Below is a small trained network, with its code and all its weights. Each question gives an input and a target symbol and asks what happens when units are switched off, that is, made to give their printed mean instead of their output.

import numpy as np


def w(rows, s, z=0):
    codes = np.array(rows[::2]) - 128.0
    scale = np.full(codes.shape[1], s)
    scale[-1] = z or s
    return codes * scale


def norm(h):
    return h / np.sqrt((h * h).mean(-1, keepdims=True) + 1e-5)


def f(y):
    return np.maximum(y, 0)


def softmax(a):
    e = np.exp(a - a.max(-1, keepdims=True))
    return e / e.sum(-1, keepdims=True)


def log_softmax(a):
    a = a - a.max(-1, keepdims=True)
    return a - np.log(np.exp(a).sum(-1, keepdims=True))


def net(x, mask):
    ids = ['γθμξτφω'.index(c) for c in x.split()]
    T = len(ids)
    res = E[ids] + P[:T]
    r = norm(res)
    for j in range(2):
        rows = slice(2 * j, 2 * j + 2)
        q, k, v = (r @ M[0][rows].T for M in (Q, K, V))
        z = softmax(np.where(np.tri(T) > 0, q @ k.T / 2**0.5, -1e9)) @ v
        o = O[0][rows]
        res = res + np.where(mask[j], z, o[:, -1]) @ o[:, :-1]
    y = f(norm(res) @ A[0][:, :-1].T + A[0][:, -1])
    res = res + np.where(mask[2:18], y, B[0][:, -1]) @ B[0][:, :-1]
    return log_softmax(norm(res)[-1] @ U[:, :-1].T + U[:, -1])


Q, K, V, O, A, B = {}, {}, {}, {}, {}, {}
E = w([
[41,110,141],'γ',
[125,127,203],'θ',
[98,31,95],'μ',
[53,196,179],'ξ',
[117,141,92],'τ',
[10,88,181],'φ',
[68,156,244],'ω',
],0.011)
P = w([
[204,125,223],'0',
[194,177,53],'1',
[42,188,213],'2',
[193,208,21],'3',
[3,171,198],'4',
[198,221,8],'5',
],0.0024)
Q[0] = w([
[147,163,132],'h0',
[188,128,81],'h0',
[172,150,159],'h1',
[247,67,152],'h1',
],0.016)
K[0] = w([
[165,108,50],'h0',
[251,250,97],'h0',
[204,159,254],'h1',
[239,231,136],'h1',
],0.0093)
V[0] = w([
[161,253,80],'h0',
[182,132,83],'h0',
[167,169,205],'h1',
[154,144,84],'h1',
],0.0075)
O[0] = w([
[110,66,137,3],'h0',
[35,131,200,5],'h0',
[3,105,140,83],'h1',
[144,108,142,51],'h1',
],0.005,0.0044)
A[0] = w([
[235,211,35,92],'n0',
[254,55,110,56],'n1',
[207,120,204,106],'n2',
[107,168,141,207],'n3',
[93,72,146,81],'n4',
[108,182,33,168],'n5',
[94,176,75,176],'n6',
[31,148,158,118],'n7',
[116,133,45,173],'n8',
[59,109,142,74],'n9',
[130,48,59,109],'n10',
[82,76,51,196],'n11',
[242,43,106,34],'n12',
[69,162,104,5],'n13',
[183,191,196,221],'n14',
[170,80,217,161],'n15',
],0.0075,0.002)
B[0] = w([
[123,69,177,187],'n0',
[236,98,205,165],'n1',
[93,92,20,140],'n2',
[164,100,98,215],'n3',
[97,109,45,147],'n4',
[66,85,153,216],'n5',
[163,91,109,214],'n6',
[158,149,85,254],'n7',
[117,135,96,188],'n8',
[164,154,154,181],'n9',
[160,253,138,176],'n10',
[195,164,139,202],'n11',
[160,151,184,166],'n12',
[144,117,144,179],'n13',
[156,60,106,199],'n14',
[62,70,173,150],'n15',
],0.0073,0.0053)
U = w([
[50,74,150,154],'γ',
[98,217,175,190],'θ',
[160,101,22,24],'μ',
[60,130,247,124],'ξ',
[7,158,84,130],'τ',
[96,42,142,252],'φ',
[210,121,231,113],'ω',
],0.012,0.0027)

Each question gives the input, a string of symbols that net reads in full, and the target symbol t.
The units are the heads (2 rows each of Q, K, V and O) and the neurons (one row each of A and B). Each row of codes is followed by its name. A weight is (code - 128) times the scale printed after its matrix; where a second scale follows, it is the last column's (O, A, B and U).
mask holds one flag per unit, heads first, then neurons. A switched-off unit (its flag False) gives its mean, the last column of its rows in O or B, instead of its output. The means were averaged over made-up inputs and are rounded, as every weight is.
A unit's drop is (log p(t) with every unit on - log p(t) with that unit switched off) / (log p(t) with every unit on - log p(t) with every unit switched off).
The circuit of an input: a set's keep is (log p(t) with only the set's units on - log p(t) with every unit switched off) / (log p(t) with every unit on - log p(t) with every unit switched off). Starting from the 12 units with the biggest drops (on a tie, the unit counted first), units are removed one at a time, each time the one whose removal leaves the highest keep (on an exact tie, the one counted first), for as long as the keep stays at least 0.8.
units of the circuit, in order: the units of the circuit, biggest drop first
top k neurons: the k neurons with the biggest drops, biggest first
heads that matter: for each layer, one digit per head in row order, 1 if its drop is at least 0.15 and else 0, layers parted by /
input τ ξ γ ω, target φ: units of the circuit, in order => (n14; n10; n2; n11)
input φ φ φ φ θ, target φ: top 2 neurons => (n15; n2)
input φ γ μ ξ τ ξ, target ω: units of the circuit, in order => (h1; n0)
input ω θ ξ ω, target ξ: units of the circuit, in order => (h1)
input ξ γ μ τ, target ω: heads that matter => 11
input μ γ τ φ, target μ: heads that matter => 00
input θ γ τ ω, target φ: top 3 neurons => (n14; n2; n10)
input ξ ξ φ ξ, target μ: heads that matter => 01
input ω ξ θ γ φ ξ, target μ: heads that matter => 00
input ξ τ ξ ω, target ξ: heads that matter => 11
input φ θ φ θ, target μ: heads that matter => 11
input μ ξ γ τ, target φ: heads that matter => 01
input ξ θ γ ξ, target φ: heads that matter => 10
input θ θ μ γ, target φ: heads that matter => 01
input τ φ ξ ξ θ ω, target μ: heads that matter => 10
input ξ ω ξ γ, target φ: top 3 neurons => (n0; n5; n7)
input φ γ ξ φ φ ω, target μ: top 2 neurons => (n2; n14)
input ξ ξ ξ γ θ θ, target φ: top 3 neurons => (n15; n10; n11)
input φ ξ ξ ω θ θ, target μ: top 2 neurons => (n5; n0)
input ξ ξ φ, target τ: top 2 neurons => (n4; n10)
